Below is a small trained network, with its code and all its weights. Each question gives an input and a target symbol and asks what happens when units are switched off, that is, made to give their printed mean instead of their output.

import numpy as np


def w(rows, s, z=0):
    codes = np.array(rows[::2]) - 128.0
    scale = np.full(codes.shape[1], s)
    scale[-1] = z or s
    return codes * scale


def f(y):
    return np.maximum(y, 0)


def softmax(a):
    e = np.exp(a - a.max(-1, keepdims=True))
    return e / e.sum(-1, keepdims=True)


def log_softmax(a):
    a = a - a.max(-1, keepdims=True)
    return a - np.log(np.exp(a).sum(-1, keepdims=True))


def net(x, mask):
    ids = ['αβεθλμξτω'.index(c) for c in x.split()]
    T = len(ids)
    res = E[ids] + P[:T]
    u = 0
    for l in range(2):
        q, k, v = (res @ M[l].T for M in (Q, K, V))
        z = softmax(np.where(np.tri(T) > 0, q @ k.T / 4**0.5, -1e9)) @ v
        res = res + np.where(mask[u], z, O[l][:, -1]) @ O[l][:, :-1]
        u += 1
        y = f(res @ A[l][:, :-1].T + A[l][:, -1])
        res = res + np.where(mask[u : u + 8], y, B[l][:, -1]) @ B[l][:, :-1]
        u += 8
    return log_softmax(res[-1] @ U[:, :-1].T + U[:, -1])


Q, K, V, O, A, B = {}, {}, {}, {}, {}, {}
E = w([
[113,80,117,140,124,107,40,145,96,75,76],'α',
[82,58,141,137,94,189,155,182,112,66,180],'β',
[152,146,156,84,109,243,89,182,92,134,83],'ε',
[129,88,135,176,50,77,137,119,109,112,156],'θ',
[101,106,127,75,114,153,136,85,148,182,105],'λ',
[206,174,172,111,109,95,104,100,85,145,65],'μ',
[155,110,43,103,136,158,113,81,86,159,180],'ξ',
[193,148,180,110,130,149,240,162,118,124,161],'τ',
[142,148,104,97,254,97,191,115,90,59,154],'ω',
],0.0058)
P = w([
[104,7,200,241,190,165,145,134,77,188,71],'0',
[178,76,173,91,157,116,49,176,98,162,221],'1',
[178,28,132,106,109,151,128,92,80,123,111],'2',
[33,136,144,226,154,159,197,112,20,190,47],'3',
[175,127,151,73,144,104,58,160,129,145,226],'4',
[165,84,98,108,102,141,143,104,134,108,105],'5',
[33,174,116,191,124,147,212,126,37,156,46],'6',
[168,172,121,49,131,97,70,163,148,122,231],'7',
[164,134,70,107,87,139,155,98,168,79,109],'8',
[32,218,90,172,101,133,223,133,60,127,41],'9',
[160,220,100,29,114,87,80,156,177,99,237],'10',
[162,180,45,89,65,135,165,93,196,51,110],'11',
[21,254,67,136,71,116,241,138,77,101,46],'12',
],0.0054)
Q[0] = w([
[14,176,103,228,134,111,173,117,115,115,102],'0.h1',
[163,102,122,112,137,66,4,121,200,116,235],'0.h1',
[112,16,108,158,76,92,158,94,139,93,129],'0.h1',
[122,146,125,140,123,76,76,98,93,107,10],'0.h1',
],0.028)
K[0] = w([
[120,206,29,132,59,88,156,126,190,30,151],'0.h1',
[139,6,178,250,129,112,74,159,111,119,96],'0.h1',
[38,86,129,112,87,45,130,97,121,147,191],'0.h1',
[134,186,68,99,133,51,47,99,122,144,65],'0.h1',
],0.025)
V[0] = w([
[15,106,111,62,183,164,81,149,183,101,84],'0.h1',
[130,134,119,121,74,155,124,98,146,172,125],'0.h1',
[149,120,140,101,124,56,201,53,185,215,133],'0.h1',
[121,153,246,137,51,92,129,207,144,143,90],'0.h1',
],0.011)
O[0] = w([
[112,71,156,86,114,26,132,131,208,200,71,2],'0.h1',
[145,112,111,152,100,138,125,59,166,133,166,109],'0.h1',
[65,154,195,138,157,204,115,28,172,106,157,90],'0.h1',
[198,161,133,254,128,152,105,188,209,102,115,106],'0.h1',
],0.0067,0.0014)
A[0] = w([
[110,116,91,151,118,213,131,82,128,73,68,152],'0.n1',
[195,116,146,119,126,30,175,90,148,147,157,86],'0.n2',
[109,125,145,100,168,166,14,133,172,73,194,183],'0.n3',
[69,62,125,156,138,80,152,146,175,116,94,33],'0.n4',
[119,156,119,75,136,120,49,129,90,143,241,25],'0.n5',
[144,71,120,9,158,97,74,188,157,97,165,142],'0.n6',
[76,98,122,120,165,152,151,59,242,181,96,1],'0.n7',
[188,93,77,87,127,167,146,76,97,108,137,183],'0.n8',
],0.011,0.0022)
B[0] = w([
[166,134,117,210,88,66,158,53,156,183,128,255],'0.n1',
[102,119,80,98,159,207,140,50,107,59,124,162],'0.n2',
[90,83,69,9,162,199,103,162,70,52,95,214],'0.n3',
[86,96,193,87,122,55,185,195,170,157,75,147],'0.n4',
[96,199,254,148,123,116,52,190,175,202,203,207],'0.n5',
[210,160,147,222,89,105,146,20,96,139,199,237],'0.n6',
[248,203,147,204,128,185,130,191,112,162,162,168],'0.n7',
[186,61,41,92,149,126,143,144,130,57,78,254],'0.n8',
],0.0087,0.0039)
Q[1] = w([
[154,128,191,102,89,161,69,120,153,95,165],'1.h1',
[170,62,52,75,76,105,50,161,176,150,132],'1.h1',
[32,155,85,171,62,127,231,86,29,209,3],'1.h1',
[113,204,114,100,246,103,75,105,117,87,217],'1.h1',
],0.018)
K[1] = w([
[151,72,164,168,96,174,128,133,127,133,81],'1.h1',
[100,63,46,138,89,130,63,133,134,201,154],'1.h1',
[125,250,71,74,84,87,181,135,201,63,152],'1.h1',
[135,85,136,173,254,92,166,156,96,103,163],'1.h1',
],0.018)
V[1] = w([
[114,127,175,143,234,66,242,141,141,7,192],'1.h1',
[78,33,109,151,37,205,217,155,135,134,250],'1.h1',
[75,89,125,152,8,69,55,130,139,44,122],'1.h1',
[78,88,58,179,215,97,49,86,95,144,164],'1.h1',
],0.013)
O[1] = w([
[102,160,103,180,228,102,2,114,144,102,94,124],'1.h1',
[78,153,46,135,194,47,181,141,141,173,191,238],'1.h1',
[94,64,201,165,159,99,178,151,106,93,182,1],'1.h1',
[130,190,176,69,116,93,126,128,151,47,133,107],'1.h1',
],0.01,0.0041)
A[1] = w([
[91,8,121,69,167,121,171,101,91,93,76,139],'1.n1',
[56,151,101,108,156,142,120,172,116,139,56,4],'1.n2',
[122,159,216,200,108,165,128,101,153,115,123,27],'1.n3',
[84,101,135,58,130,145,152,252,106,128,108,136],'1.n4',
[204,115,146,148,94,80,153,169,181,147,121,66],'1.n5',
[74,115,135,169,121,98,180,170,92,112,92,100],'1.n6',
[71,141,134,100,185,96,121,218,127,96,103,147],'1.n7',
[93,128,180,141,104,109,159,124,206,196,80,134],'1.n8',
],0.015,0.0028)
B[1] = w([
[137,138,87,71,78,164,73,62,80,247,118,224],'1.n1',
[54,122,122,143,170,179,148,169,80,100,181,213],'1.n2',
[141,88,220,168,147,197,152,55,115,167,114,169],'1.n3',
[139,92,152,225,79,88,105,233,82,134,98,187],'1.n4',
[94,146,121,133,191,121,111,118,177,39,92,254],'1.n5',
[166,155,139,127,144,117,119,134,180,45,102,194],'1.n6',
[126,72,149,62,119,128,173,107,229,175,98,237],'1.n7',
[128,176,179,87,104,91,131,129,91,128,224,193],'1.n8',
],0.014,0.0068)
U = w([
[114,172,187,137,134,104,34,117,162,164,79,3],'α',
[130,97,156,141,109,93,169,154,174,184,123,89],'β',
[135,134,146,149,96,142,112,192,67,83,118,127],'ε',
[200,119,75,143,150,115,158,107,195,3,67,192],'θ',
[126,194,192,82,106,99,142,141,109,108,219,152],'λ',
[142,99,186,159,128,162,180,102,113,139,147,94],'μ',
[160,104,78,87,79,144,133,89,93,186,107,179],'ξ',
[96,147,98,235,171,88,135,139,87,186,157,151],'τ',
[72,121,154,92,154,181,117,147,130,120,129,59],'ω',
],0.0054,0.004)

Each question gives the input, a string of symbols that net reads in full, and the target symbol t.
The units are the heads (4 rows each of Q, K, V and O) and the neurons (one row each of A and B). Each row of codes is followed by its name. A weight is (code - 128) times the scale printed after its matrix; where a second scale follows, it is the last column's (O, A, B and U).
mask holds one flag per unit, layer by layer, with each layer's heads first. A switched-off unit (its flag False) gives its mean, the last column of its rows in O or B, instead of its output. The means were averaged over made-up inputs and are rounded, as every weight is.
A unit's drop is (log p(t) with every unit on - log p(t) with that unit switched off) / (log p(t) with every unit on - log p(t) with every unit switched off).
The circuit of an input: a set's keep is (log p(t) with only the set's units on - log p(t) with every unit switched off) / (log p(t) with every unit on - log p(t) with every unit switched off). Starting from the 12 units with the biggest drops (on a tie, the unit counted first), units are removed one at a time, each time the one whose removal leaves the highest keep (on an exact tie, the one counted first), for as long as the keep stays at least 0.8.
circuit, biggest first: the units of the circuit, biggest drop first
unit that matters most: the unit with the biggest drop
top k neurons: the k neurons with the biggest drops, biggest first
k most important neurons of layer l: the k neurons of layer l with the biggest drops, biggest first
input α λ μ λ ω τ, target ξ: unit that matters most => 1.n1
input λ τ ε α β β λ ε θ ε τ, target ξ: circuit, biggest first => 1.h1, 0.n7, 0.h1
input ξ μ β λ λ τ λ β ξ ε λ λ ξ, target ξ: 2 most important neurons of layer 0 => 0.n8, 0.n5
input α τ β λ ε α α μ, target μ: circuit, biggest first => 1.h1, 1.n3, 0.n6, 0.h1
input β ξ λ ω, target ω: circuit, biggest first => 1.h1, 1.n2, 0.h1, 0.n6
input τ α β λ λ α, target θ: circuit, biggest first => 0.h1, 1.n5, 1.h1
input ξ ε α μ ε, target λ: circuit, biggest first => 1.h1, 0.n5
input β θ ω θ ω β β λ λ λ ω ξ β, target ω: circuit, biggest first => 1.h1, 1.n2, 0.n6, 1.n7
input ξ θ ε ε, target θ: circuit, biggest first => 1.n6, 1.h1, 0.h1
input α μ τ λ ω τ μ ω, target μ: circuit, biggest first => 1.h1, 0.n6, 0.h1, 1.n3
input β β β θ λ ω β λ θ β τ α, target ξ: top 4 neurons => 1.n1, 0.n5, 0.n7, 0.n3
input α ω β λ τ μ ω β λ λ λ μ β, target μ: circuit, biggest first => 1.h1, 1.n3, 0.n8
input λ λ τ ξ ε β ε β ε θ α ξ, target θ: top 2 neurons => 0.n7, 1.n5
input μ ω λ λ θ β ω ω λ α, target ω: unit that matters most => 1.n2
input τ β β ε μ ξ α, target ξ: circuit, biggest first => 0.h1, 1.n1, 0.n5
input ξ ω ω β μ ω θ τ α ξ, target τ: circuit, biggest first => 1.h1, 1.n2, 1.n7
input θ μ λ τ ξ ω τ α λ β λ α ξ, target ξ: circuit, biggest first => 0.h1, 1.n1, 0.n8, 0.n6
input ω τ ω α θ τ, target θ: top 3 neurons => 0.n8, 0.n3, 1.n1
input θ ω ω, target θ: top 2 neurons => 0.n6, 0.n3
input ε λ θ ξ ξ, target θ: 2 most important neurons of layer 1 => 1.n5, 1.n1
input β β λ τ ε, target τ: top 2 neurons => 0.n6, 0.n4
input θ β λ θ ξ α ξ θ ε θ, target θ: unit that matters most => 1.n6
input μ ω β α θ θ ω λ α ω ω, target ε: 2 most important neurons of layer 0 => 0.n3, 0.n1
input ω θ ε τ λ, target α: top 2 neurons => 0.n6, 0.n5
